Each row of numbers belongs to one of the objects below and depends on some of the facts about them. Some rows are named. Which object is each other row?

Some rows with their names:
q_465: [3 -12 3 -2 5 -1 5 13 -4 1 7 3 7 7 2 -6 -8 6 -9 1 -3 1 -8 3 -1 -20 0 -11 -13 -3 -10 -3]
q_835: [-7 -16 9 -12 23 1 14 7 23 9 1 17 -4 13 -43 5 1 4 -7 -5 4 4 -10 -10 5 63 -7 32 -25 -14 -15 -4]
q_882: [-16 -11 -21 -9 15 1 24 22 12 -1 -8 3 -9 22 3 6 20 -1 -14 -23 4 2 -16 -3 -2 -17 -18 53 6 -6 -39 -15]
q_478: [3 -10 -3 -1 6 0 -4 8 -2 0 7 3 1 9 -7 -5 -14 3 -8 -6 0 2 -5 -1 10 7 -1 -8 -7 -6 -11 1]
q_954: [-3 -8 2 6 -5 -1 9 22 -18 -7 15 0 32 11 40 0 -12 5 2 -8 -5 4 -3 9 48 13 -2 -3 -42 2 -4 -15]
q_389: [-14 -21 -14 9 -23 8 -14 -10 24 11 12 3 -4 11 8 5 -36 3 -10 -10 -9 0 17 -10 -44 6 -5 -3 -3 -5 -19 -2]
q_539: [-19 -8 -27 6 -18 37 -17 -20 51 19 14 0 -14 6 56 17 -19 -1 -5 4 -3 2 2 -10 -31 -39 -4 10 -27 11 13 10]
q_961: [0 -10 2 3 1 -2 9 18 1 1 7 1 20 8 15 -2 -13 6 -3 -6 -4 3 -3 3 29 4 0 -7 -23 -2 -7 -6]
q_203: [-4 -4 5 -1 15 6 -20 18 0 -4 -3 12 2 17 5 -2 -6 -1 -5 -4 -2 3 7 -2 38 16 -8 -17 24 6 -15 9]
q_383: [2 -16 -3 -6 17 -3 5 9 3 4 2 3 3 9 -14 -16 -17 5 -4 -1 -5 -7 13 -6 12 27 13 7 13 12 1 -4]
q_563: [7 -7 -12 13 24 -4 -8 8 -10 6 -12 -11 -10 3 0 -9 -23 -1 2 -8 0 6 -5 -8 -1 16 5 1 2 -17 -5 -4]
q_880: [-5 -15 5 -9 18 2 10 7 16 6 1 14 -4 12 -26 3 -3 3 -7 -5 2 5 -9 -8 5 38 -6 21 -19 -11 -12 -3]
q_162: [6 -7 -6 9 30 0 -4 8 -11 5 -14 -7 -7 4 1 -8 -19 0 1 -4 -2 5 -8 -3 -2 7 1 2 -1 -16 -6 -6]
q_565: [3 -12 1 -2 5 1 2 11 -4 0 8 4 4 8 -2 -5 -11 5 -9 -2 -2 1 -6 1 6 -6 0 -9 -10 -4 -10 -2]
q_518: [18 -13 -26 -18 16 16 18 10 -7 11 6 8 4 0 -6 -8 -42 -2 -26 -11 3 7 14 -6 58 -8 -7 3 15 -7 -2 7]
q_159: [8 -11 -20 -8 3 8 8 10 1 7 8 8 1 4 -1 -5 -28 0 -17 -12 1 6 8 -11 30 -5 -1 -3 8 -6 -8 6]
q_102: [0 -10 -9 0 -1 0 1 10 8 5 6 6 -1 8 -1 -2 -15 3 -7 -8 -1 4 1 -9 4 -3 2 -7 -1 -4 -12 4]
q_515: [6 -14 5 -7 12 9 -8 4 -30 -6 10 5 -6 12 -11 -11 -5 5 -16 8 -4 -3 -10 8 -23 -21 -6 -11 -4 -3 -12 -4]
q_44: [-1 -15 4 -13 50 -6 34 -2 63 -7 -17 54 -12 15 -10 11 -13 13 -5 -4 1 13 -4 -16 -26 50 -10 7 -32 -23 -13 -11]

Some facts about the objects:
(q_171, ψ, q_491); (q_877, ψ, q_237); (q_963, ψ, q_691); (q_383, ψ, q_865)
(q_368, ψ, q_41); (q_219, ψ, q_76); (q_321, ψ, q_421); (q_539, ψ, q_888)
(q_134, ψ, q_44); (q_433, ψ, q_134); (q_769, ψ, q_219); (q_749, ψ, q_266)
(q_110, ψ, q_961); (q_715, ψ, q_208); (q_407, ψ, q_383); (q_729, ψ, q_137)
(q_882, ψ, q_430); (q_525, ψ, q_729); (q_385, ψ, q_110); (q_358, ψ, q_539)
(q_827, ψ, q_37); (q_865, ψ, q_522); (q_954, ψ, q_138); (q_217, ψ, q_663)
(q_820, ψ, q_827); (q_691, ψ, q_853); (q_478, ψ, q_745); (q_961, ψ, q_518)
(q_428, ψ, q_611); (q_663, ψ, q_637); (q_137, ψ, q_366); (q_422, ψ, q_124)
(q_491, ψ, q_716); (q_835, ψ, q_247); (q_732, ψ, q_870); (q_625, ψ, q_648)
(q_159, ψ, q_113); (q_32, ψ, q_22); (q_138, ψ, q_963); (q_123, ψ, q_525)
(q_751, ψ, q_304); (q_287, ψ, q_368); (q_93, ψ, q_481); (q_304, ψ, q_625)
(q_86, ψ, q_831); (q_328, ψ, q_160); (q_893, ψ, q_444); (q_712, ψ, q_370)
(q_37, ψ, q_321); (q_924, ψ, q_550); (q_266, ψ, q_992); (q_518, ψ, q_713)
(q_430, ψ, q_123); (q_174, ψ, q_733); (q_565, ψ, q_563); (q_563, ψ, q_835)
(q_572, ψ, q_241); (q_745, ψ, q_769); (q_203, ψ, q_616); (q_241, ψ, q_700)
(q_421, ψ, q_328); (q_937, ψ, q_478); (q_343, ψ, q_159); (q_517, ψ, q_572)
(q_733, ψ, q_712); (q_481, ψ, q_29); (q_22, ψ, q_950); (q_522, ψ, q_347)
(q_992, ψ, q_433); (q_366, ψ, q_358); (q_370, ψ, q_86); (q_515, ψ, q_565)
(q_41, ψ, q_749); (q_347, ψ, q_428); (q_633, ψ, q_93); (q_444, α, q_625)
(q_208, α, q_804); (q_716, α, q_76); (q_171, α, q_651); (q_877, α, q_892)
(q_561, α, q_992); (q_963, α, q_988); (q_383, α, q_723); (q_15, α, q_455)
(q_368, α, q_277); (q_636, α, q_769); (q_980, α, q_892); (q_297, α, q_625)
(q_219, α, q_727); (q_637, α, q_591); (q_321, α, q_75); (q_550, α, q_651)
(q_113, α, q_219); (q_648, α, q_229); (q_539, α, q_343); (q_892, α, q_751)
(q_134, α, q_277); (q_433, α, q_167); (q_237, α, q_563); (q_447, α, q_988)
(q_888, α, q_988); (q_749, α, q_277); (q_889, α, q_75); (q_794, α, q_76)
(q_160, α, q_633); (q_110, α, q_591); (q_949, α, q_75); (q_870, α, q_633)
(q_715, α, q_751); (q_407, α, q_430); (q_718, α, q_751); (q_729, α, q_343)
(q_882, α, q_75); (q_880, α, q_75); (q_247, α, q_754); (q_525, α, q_949)
(q_47, α, q_159); (q_611, α, q_430); (q_385, α, q_769); (q_358, α, q_949)
(q_827, α, q_76); (q_865, α, q_625); (q_976, α, q_754); (q_954, α, q_633)
(q_217, α, q_924); (q_615, α, q_889); (q_90, α, q_102); (q_820, α, q_804)
(q_691, α, q_769); (q_478, α, q_76); (q_455, α, q_159); (q_961, α, q_430)
(q_428, α, q_219); (q_663, α, q_651); (q_137, α, q_539); (q_422, α, q_277)
(q_944, α, q_804); (q_950, α, q_769); (q_491, α, q_651); (q_835, α, q_889)
(q_596, α, q_924); (q_732, α, q_727); (q_625, α, q_651); (q_229, α, q_751)
(q_700, α, q_769); (q_32, α, q_251); (q_138, α, q_754); (q_123, α, q_343)
(q_591, α, q_277); (q_287, α, q_75); (q_93, α, q_343); (q_902, α, q_591)
(q_304, α, q_892); (q_86, α, q_591); (q_328, α, q_723); (q_893, α, q_727)
(q_712, α, q_754); (q_183, α, q_430); (q_37, α, q_277); (q_924, α, q_343)
(q_266, α, q_563); (q_616, α, q_455); (q_853, α, q_159); (q_518, α, q_988)
(q_739, α, q_651); (q_958, α, q_539); (q_389, α, q_123); (q_44, α, q_949)
(q_580, α, q_251); (q_12, α, q_167); (q_162, α, q_277); (q_174, α, q_949)
(q_565, α, q_769); (q_563, α, q_277); (q_988, α, q_159); (q_124, α, q_563)
(q_572, α, q_75); (q_484, α, q_992); (q_745, α, q_591); (q_203, α, q_727)
(q_29, α, q_949); (q_109, α, q_563); (q_241, α, q_889); (q_421, α, q_651)
(q_937, α, q_804); (q_517, α, q_700); (q_468, α, q_633); (q_733, α, q_727)
(q_400, α, q_949); (q_581, α, q_723); (q_481, α, q_75); (q_22, α, q_769)
(q_522, α, q_700); (q_378, α, q_343); (q_804, α, q_727); (q_157, α, q_484)
(q_831, α, q_889); (q_366, α, q_591); (q_465, α, q_700); (q_324, α, q_727)
(q_370, α, q_949); (q_515, α, q_651); (q_41, α, q_123); (q_347, α, q_277)
(q_633, α, q_430); (q_713, α, q_892); (q_167, α, q_727)

Name these rows:
No name comes twice in this set of rows, the named rows included.
[11 -22 14 -13 22 4 -2 4 -18 0 6 1 -6 8 -36 -22 -5 10 -18 19 -8 -12 -6 14 -39 -26 2 -13 10 6 -8 -5] | q_865
[-11 -7 -29 4 -11 -7 27 32 18 0 -3 -9 11 14 38 3 6 2 -11 -26 -2 1 -8 2 18 -63 -10 21 10 1 -38 -12] | q_430
[0 -2 20 5 3 2 -34 25 17 -1 -2 4 6 12 -17 10 -7 -1 -11 -6 4 10 -5 9 52 25 -18 -42 17 -8 -31 22] | q_428
[-2 -14 -3 -2 12 -3 9 16 -13 -3 9 2 19 12 14 -15 -15 6 2 -4 -7 -6 13 -1 37 33 12 12 -6 19 7 -14] | q_407
[5 -6 -9 8 28 3 -10 8 -26 0 -10 -6 -8 9 7 -9 -17 -2 1 -5 -1 5 -8 -3 1 18 0 5 -2 -14 -5 -8] | q_422
[6 -10 11 9 -13 -5 1 21 15 5 12 -7 22 1 -4 10 -16 6 -10 -8 3 11 -20 13 27 2 -10 -25 -42 -22 -24 3] | q_611
[10 -19 10 -6 13 -4 -5 -7 -10 -1 5 4 -1 7 -34 -13 -6 4 -14 1 -5 -9 -18 15 -2 -21 -2 -20 -8 -10 -14 2] | q_421
[-6 2 16 -2 14 16 -35 49 0 -3 0 1 3 17 -4 0 -10 5 -10 11 3 11 23 -2 25 56 -9 -19 48 20 -18 10] | q_820
[3 -13 -3 0 -1 -6 7 14 28 12 3 1 2 3 -18 -3 -18 6 -8 -5 -2 3 3 -9 5 -1 6 -10 4 -6 -14 6] | q_76
[1 -8 -5 -1 -7 7 -4 34 3 6 15 -8 -3 6 -11 -4 -23 10 -14 4 4 10 11 -12 -20 31 5 0 8 5 -13 0] | q_827
[13 -5 -15 9 53 -8 8 1 12 -15 -27 27 -13 9 38 -6 -34 8 3 -2 -5 13 -2 -7 -29 1 -1 -26 -5 -22 -4 -14] | q_134
[8 -7 -2 8 25 3 -10 24 -14 6 -8 -18 -6 3 -11 -8 -24 4 -4 4 2 9 -1 -3 -13 37 3 5 5 -11 -6 -8] | q_37

The same objects again, as new rows of numbers:
Known rows:
q_954: [3 -1 -41 -4 -3 -25 -40 -3 -36 -1 -17 -13 23 -5 14 52 65 39 1 21 -40 -4 -3 42 30 13 33 -58]
q_769: [4 -18 -25 -10 -13 -34 -14 -12 -34 8 -5 -11 22 -6 32 2 43 27 -13 21 -26 -3 -8 16 3 0 39 -37]
q_572: [7 -23 -23 -8 7 -44 0 2 -31 20 3 -4 13 -5 29 10 45 -12 -5 11 -7 -6 -4 11 19 0 39 -26]
q_37: [11 -14 -37 -8 -21 -17 9 -21 -30 20 -5 17 30 6 41 -4 34 11 -5 33 -19 -3 2 42 -17 22 21 -41]
q_712: [7 -15 -24 -7 -17 -34 -12 -9 -31 10 -3 -10 19 -5 36 -1 41 22 -9 18 -23 -4 -7 16 4 2 36 -39]
q_368: [24 -20 0 -6 -25 12 4 -26 10 -18 -5 -22 35 -28 18 -1 38 -9 -25 46 14 -29 35 37 5 8 34 -80]
q_992: [3 5 -16 -40 -48 -28 -22 -1 -46 -7 7 -25 29 -41 8 -5 57 -6 -2 26 -12 -45 18 11 -5 -4 42 -53]
q_625: [2 -22 -19 -27 10 -20 -11 -20 -28 9 7 -1 19 -8 24 -5 36 28 -18 31 -34 -3 -3 -10 -19 -24 57 -44]
q_478: [7 -12 -24 -7 -16 -35 -12 -9 -30 11 -2 -8 18 -5 36 -1 42 24 -8 16 -24 -3 -5 16 5 1 37 -40]
q_41: [8 -32 -15 2 -40 -6 7 -14 -7 -27 -31 -38 15 -37 52 -1 48 18 -35 12 7 -75 39 0 15 -4 44 -51]
q_110: [20 8 -22 -3 -30 -4 14 -23 -22 21 1 -2 35 14 40 -6 29 -6 4 21 -17 1 12 44 -20 25 23 -65]
q_455: [1 10 -16 -7 -2 -44 -16 -8 -26 24 -1 -32 25 -33 48 -14 35 35 -18 11 -13 0 -10 24 -2 1 11 -33]
q_870: [9 -28 -21 -16 -11 -32 -28 -5 -59 0 -22 -36 36 -4 5 58 62 29 -13 27 -38 -4 -13 41 15 9 28 -48]
q_889: [7 -24 -24 -10 10 -48 1 1 -32 21 3 -7 14 -7 31 9 46 -14 -7 10 -5 -7 -4 8 23 4 37 -23]
q_804: [15 -8 6 12 -60 -35 -23 6 -25 -8 7 13 11 -11 20 9 30 22 -22 9 -15 -8 -14 13 -8 11 35 -23]
q_944: [18 -4 14 16 -70 -35 -27 11 -22 -11 11 23 8 -9 13 14 26 22 -24 8 -14 -7 -18 14 -10 12 36 -21]
q_124: [22 -8 -12 -11 -34 -8 19 -24 -33 20 -2 -16 42 12 36 -1 27 -10 -4 23 -15 -1 8 41 -27 19 21 -56]
q_700: [8 -31 -16 -19 -15 -36 -11 -15 -47 6 -7 -24 30 -9 25 8 42 23 -18 26 -28 -3 -11 12 -6 -7 41 -35]
q_378: [5 -17 -29 4 -29 -34 0 -11 -33 6 -20 -20 16 -6 60 0 43 27 -16 -5 -23 -33 7 3 0 7 37 -30]

Rows to name:
No name comes twice in this set of rows, the named rows included.
[13 -30 -9 -4 14 -12 -6 -5 15 -14 3 -11 13 -40 14 8 51 -22 -23 34 28 -33 30 15 43 -4 46 -57] | q_287
[10 -15 -9 -4 -17 -25 -22 5 -58 -2 -18 -66 25 17 11 52 57 34 -4 13 -44 12 -25 36 29 -12 39 -67] | q_160
[4 -31 -8 -38 16 -17 -3 -24 -38 12 8 -5 23 -7 16 -2 33 22 -26 38 -37 -3 -4 -16 -31 -34 61 -40] | q_444
[33 19 8 -6 -5 -66 -42 -28 -19 74 -20 -39 58 -47 29 6 20 23 -37 -20 -8 12 -7 -4 -5 -7 -10 -26] | q_888
[14 7 1 20 -66 -30 -32 15 -10 -10 17 37 -2 -5 20 8 27 30 -15 5 -16 -4 -14 13 0 15 37 -27] | q_937
[4 -15 -33 -5 31 -45 2 11 -20 28 11 11 0 0 33 11 50 -23 7 3 0 -4 -2 9 41 5 40 -24] | q_174
[8 -4 -9 5 -20 -30 -7 -3 -31 7 3 -39 13 10 38 -5 37 25 -2 4 -26 10 -15 10 13 -15 48 -56] | q_328
[5 -1 -29 -2 -12 -32 -19 -10 -18 7 1 0 17 -10 37 0 42 21 -4 13 -22 -6 1 13 9 6 39 -43] | q_32

The same objects again, as new rows of numbers:
Some rows with their names:
q_729: [9 -30 18 -49 -10 -64 -17 1 22 -19 -29 53 -3 16 36 30 -45 15 2 -40 12 40 15 -1 -3 -2 21 -32 10 -16 -40 -31 26]
q_591: [-65 26 -14 21 5 8 -14 -55 -2 -4 -37 3 -29 -10 -5 -14 -57 45 -23 -13 -29 -24 20 5 36 -47 -47 29 12 34 12 34 -3]
q_745: [-25 29 -26 11 -12 -15 22 -43 -6 11 -18 8 -32 17 -22 20 -47 38 -17 21 -4 14 13 47 27 -29 -17 33 50 4 2 14 -10]
q_691: [-12 -11 -9 -21 -12 -51 15 11 -9 13 15 -5 -25 9 2 1 24 38 30 19 3 -6 8 47 -23 2 4 12 9 -19 -24 19 10]
q_455: [-19 -22 -19 -2 5 -47 -18 -43 -32 22 -62 -16 38 -36 -3 -33 14 0 18 -22 26 -46 22 -34 18 -29 23 -37 -2 14 -30 11 -18]
q_563: [-65 21 -10 20 6 10 -11 -53 -1 1 -34 -1 -27 -13 -3 -19 -54 43 -18 -14 -24 -30 22 0 35 -46 -45 26 6 30 8 37 0]
q_167: [-64 -20 3 -9 6 -4 -34 17 -42 -14 -27 5 -11 -15 21 -32 -52 46 68 -29 -17 -34 6 -30 11 32 -30 -20 -10 59 -34 40 -5]
q_157: [-5 -19 -13 -14 -10 -36 3 -2 -3 2 -5 7 -9 11 -3 7 9 29 22 11 13 -9 6 34 -7 8 13 2 16 -5 -28 8 4]
q_430: [1 -19 20 -48 -10 -60 -28 -37 9 -46 8 43 -24 -18 35 -35 -14 28 52 -45 -13 -23 22 -10 25 -50 -7 -36 -17 -10 -18 0 43]
q_208: [-34 11 -8 -26 -13 -45 -15 19 -52 -10 -6 15 -14 16 4 -6 -43 52 65 20 17 9 -40 8 -15 43 -14 -18 25 47 -48 22 -11]
q_870: [-17 0 4 -30 -17 -59 14 2 -14 5 15 -4 -20 6 17 2 25 46 18 30 17 -7 7 45 -21 6 -8 2 14 -17 -37 21 14]
q_892: [-55 -30 18 -18 6 -27 -20 -3 -2 1 15 -9 -23 -52 39 -29 26 41 40 -17 -24 -40 21 10 10 -34 -30 8 -15 -15 -16 45 27]
q_277: [-62 15 -8 16 7 3 -16 -51 -3 -4 -33 0 -25 -13 0 -16 -52 41 -18 -15 -24 -28 22 0 35 -46 -42 23 5 29 7 33 2]
q_162: [-17 21 -23 0 -13 -27 12 -39 -9 2 -17 11 -28 14 -17 20 -41 37 -13 19 -3 16 13 46 26 -22 -8 27 43 4 -3 7 -6]
q_407: [-14 4 -28 23 -1 -16 39 15 8 16 6 -5 -34 11 -28 0 25 51 58 -12 -4 17 21 42 -37 23 20 -21 4 -20 -16 7 17]
q_15: [9 -10 -29 -13 -18 -56 10 -27 -35 21 -46 -11 22 11 -17 -12 19 3 18 14 33 -35 13 4 -3 6 32 -25 35 -5 -33 -9 -19]
q_321: [3 -9 -29 29 6 -8 21 -3 5 -16 3 21 10 14 -19 18 10 14 25 -1 13 -24 -45 42 -15 -22 17 -10 38 -14 -56 37 40]
q_110: [-22 28 -26 9 -11 -19 18 -45 -8 7 -20 10 -31 16 -21 21 -49 39 -17 19 -6 17 14 47 29 -28 -15 31 50 5 5 12 -10]
q_203: [-12 -23 -25 -9 -4 -19 -19 26 -38 6 -18 16 -23 15 -14 -6 -43 30 68 -8 -13 8 -21 22 -13 38 18 7 12 25 -18 8 -15]

Name these rows:
No name comes twice in this set of rows, the named rows included.
[7 -30 -36 -37 10 -59 -17 -50 12 -53 -24 48 7 7 51 58 3 -2 60 -38 -29 18 -8 32 29 -15 32 -10 60 -17 -58 -20 53] | q_358
[4 -34 16 -47 -1 -66 -20 -1 22 -11 -37 44 0 16 48 48 -43 11 5 -39 5 39 18 -4 -1 16 22 -24 22 -17 -46 -31 25] | q_137
[-54 -27 16 -14 7 -20 -22 -9 0 -3 6 -9 -15 -49 37 -27 18 39 36 -21 -19 -41 22 -1 11 -33 -27 2 -14 -9 -20 42 24] | q_229
[-1 -44 35 31 7 -39 -33 14 -59 -59 -50 19 -4 -67 35 -21 17 50 -15 15 -10 -35 22 10 35 4 -10 -32 -14 25 14 33 3] | q_992
[12 -21 -32 28 8 -22 11 -6 -2 -47 0 37 16 12 -14 33 12 10 20 -7 2 -18 -49 45 4 -31 21 -26 36 -14 -57 32 45] | q_400
[-1 5 -24 19 5 -33 23 -14 -4 -38 8 26 16 11 -5 26 17 26 9 16 24 -18 -47 34 -7 -22 2 -32 36 -8 -57 40 43] | q_831
[-44 -37 4 -8 8 -17 -22 10 2 14 7 -10 -25 -42 24 -29 21 27 47 -29 -32 -42 22 11 4 -33 -7 16 -16 -17 2 34 18] | q_633
[-16 5 -1 -17 -18 -47 18 -8 -6 1 2 4 -2 12 5 9 14 40 8 28 30 -7 -1 30 -14 15 -4 -10 25 -5 -42 17 6] | q_247
[2 7 -22 -19 -24 -63 15 -36 -39 17 -41 -11 27 10 -11 -10 21 12 5 27 37 -36 10 -1 -6 9 26 -31 42 -1 -44 -2 -17] | q_616
[-11 -19 -25 -2 4 -54 -15 -48 -45 25 -66 -17 42 -35 -10 -35 18 -6 18 -20 32 -47 22 -35 20 -30 28 -41 2 14 -32 2 -24] | q_988
[-32 11 -7 -24 -14 -44 -14 16 -46 -10 -5 12 -13 15 6 -5 -35 50 61 21 19 6 -35 11 -14 41 -14 -16 25 39 -44 24 -8] | q_113
[6 -2 -29 25 7 -33 17 -14 -6 -51 4 35 24 11 -5 33 15 20 8 11 19 -20 -56 40 0 -28 9 -32 42 -10 -58 41 48] | q_29
[-25 -6 -20 -12 -8 -24 -14 23 -38 7 -10 11 -20 16 -10 -7 -41 38 66 4 6 0 -34 18 -18 40 4 3 22 26 -32 20 -13] | q_733
[8 -15 -32 33 8 -12 20 -4 -1 -39 2 32 16 13 -18 31 14 11 22 -5 7 -20 -52 44 -4 -31 21 -26 35 -14 -56 38 45] | q_370

